Here is a tiny trained network, its code and every weight. The questions are about switching its units off for an input and a class, where a switched-off unit gives its printed mean instead of its output.

import numpy as np


def w(rows, s, z=0):
    codes = np.array(rows[::2]) - 128.0
    scale = np.full(codes.shape[1], s)
    scale[-1] = z or s
    return codes * scale


def norm(h):
    return h / np.sqrt((h * h).mean(-1, keepdims=True) + 1e-5)


def f(y):
    return y / 2 * (1 + np.tanh(0.7978845608 * (y + 0.044715 * y**3)))


def log_softmax(a):
    a = a - a.max(-1, keepdims=True)
    return a - np.log(np.exp(a).sum(-1, keepdims=True))


def net(x, mask):
    res = np.array(x, float).reshape(1, 5) / 4 @ E
    u = 0
    for l in range(2):
        y = f(norm(res) @ A[l][:, :-1].T + A[l][:, -1])
        res = res + np.where(mask[u : u + 16], y, B[l][:, -1]) @ B[l][:, :-1]
        u += 16
    return log_softmax(norm(res)[-1] @ U[:, :-1].T + U[:, -1])


A, B = {}, {}
E = w([
[170,161,165,3,174],'x0',
[227,132,124,140,36],'x1',
[127,128,128,127,126],'x2',
[133,127,130,133,132],'x3',
[106,231,136,168,121],'x4',
],0.012)
A[0] = w([
[50,102,162,168,196,184],'0.n1',
[140,128,153,140,136,113],'0.n2',
[131,112,158,176,73,97],'0.n3',
[93,119,73,115,122,23],'0.n4',
[136,105,133,179,73,110],'0.n5',
[131,116,135,128,126,33],'0.n6',
[87,132,168,100,213,140],'0.n7',
[99,113,105,105,128,47],'0.n8',
[77,98,88,191,135,175],'0.n9',
[153,102,127,138,137,146],'0.n10',
[103,137,108,146,125,83],'0.n11',
[128,106,167,128,130,135],'0.n12',
[110,252,155,165,125,254],'0.n13',
[110,145,159,108,161,48],'0.n14',
[143,144,89,119,118,112],'0.n15',
[184,163,121,81,123,29],'0.n16',
],0.018,0.0047)
B[0] = w([
[161,148,214,118,72,244],'0.n1',
[119,118,134,110,122,125],'0.n2',
[134,76,92,115,117,174],'0.n3',
[157,118,141,110,130,127],'0.n4',
[72,81,88,150,142,186],'0.n5',
[129,143,136,155,142,117],'0.n6',
[82,105,78,117,183,234],'0.n7',
[140,120,146,134,153,131],'0.n8',
[189,149,187,120,78,216],'0.n9',
[98,123,141,167,150,146],'0.n10',
[138,132,115,94,133,137],'0.n11',
[122,120,139,157,152,138],'0.n12',
[159,248,78,107,118,238],'0.n13',
[91,123,95,120,162,152],'0.n14',
[108,122,143,149,105,132],'0.n15',
[125,143,218,132,85,174],'0.n16',
],0.013,0.011)
A[1] = w([
[98,126,76,104,207,102],'1.n1',
[62,62,103,178,116,14],'1.n2',
[201,149,131,63,130,101],'1.n3',
[137,210,66,140,151,2],'1.n4',
[143,102,107,175,99,120],'1.n5',
[140,226,98,160,72,180],'1.n6',
[228,140,202,105,104,148],'1.n7',
[141,94,213,128,110,27],'1.n8',
[128,117,7,172,128,183],'1.n9',
[116,31,186,100,112,227],'1.n10',
[162,55,181,125,101,169],'1.n11',
[66,153,167,142,114,91],'1.n12',
[118,13,175,112,199,131],'1.n13',
[129,189,78,135,169,18],'1.n14',
[157,111,138,84,95,68],'1.n15',
[127,114,13,188,104,105],'1.n16',
],0.017,0.0065)
B[1] = w([
[131,85,158,66,152,171],'1.n1',
[38,170,97,148,85,148],'1.n2',
[102,135,118,183,109,176],'1.n3',
[55,88,117,193,185,166],'1.n4',
[114,190,115,104,112,154],'1.n5',
[200,68,159,51,76,234],'1.n6',
[103,170,186,172,88,242],'1.n7',
[177,166,126,150,207,175],'1.n8',
[140,65,59,127,204,176],'1.n9',
[52,94,152,179,210,253],'1.n10',
[61,195,106,162,223,218],'1.n11',
[162,150,98,145,100,134],'1.n12',
[230,95,155,126,9,224],'1.n13',
[59,114,113,168,159,149],'1.n14',
[137,133,140,166,140,146],'1.n15',
[172,82,92,107,122,173],'1.n16',
],0.015,0.013)
U = w([
[83,150,211,217,171,232],'0',
[169,198,165,91,6,251],'1',
[143,6,189,63,154,82],'2',
[48,178,64,33,218,2],'3',
[56,55,28,196,169,37],'4',
[211,65,16,75,88,51],'5',
],0.025,0.0028)

Each question gives the input, the list of numbers given to net, and the class t.
The units are the neurons (one row each of A and B). Each row of codes is followed by its name. A weight is (code - 128) times the scale printed after its matrix; where a second scale follows, it is the last column's (A, B and U).
mask holds one flag per neuron, layer by layer. A switched-off neuron (its flag False) gives its mean, the last column of its row in B, instead of its output. The means were averaged over made-up inputs and are rounded, as every weight is.
A unit's drop is (log p(t) with every unit on - log p(t) with that unit switched off) / (log p(t) with every unit on - log p(t) with every unit switched off).
most important unit: the unit with the biggest drop
top k neurons: the k neurons with the biggest drops, biggest first
k most important neurons of layer l: the k neurons of layer l with the biggest drops, biggest first
drop when u is switched off: that unit's drop, to one decimal
input [0,7,7,5,-3], class 4: top 2 neurons => [0.n13, 0.n1]
input [1,-6,-3,6,-1], class 2: top neuron => [0.n7]
input [1,-8,-1,1,-5], class 2: 2 most important neurons of layer 1 => [1.n13, 1.n7]
input [-4,1,0,4,3], class 5: 2 most important neurons of layer 0 => [0.n5, 0.n1]
input [4,-5,-8,-2,0], class 2: 2 most important neurons of layer 0 => [0.n13, 0.n1]
input [4,0,-5,8,5], class 3: top 4 neurons => [0.n1, 1.n13, 0.n9, 1.n4]
input [4,0,4,-3,1], class 3: top 3 neurons => [0.n1, 0.n9, 0.n7]
input [0,-7,2,-6,3], class 1: top 2 neurons => [0.n1, 1.n10]
input [1,-8,2,-8,5], class 3: top 2 neurons => [0.n7, 1.n13]
input [0,2,8,1,4], class 5: top 3 neurons => [0.n1, 1.n6, 0.n9]
input [-7,-1,-1,-6,6], class 1: drop when 0.n9 is switched off => 0.6
input [8,3,7,-3,-2], class 0: drop when 0.n13 is switched off => 0.7
input [0,2,2,-6,3], class 5: drop when 1.n6 is switched off => 0.3
input [-2,4,8,-1,-3], class 4: most important unit => 0.n13
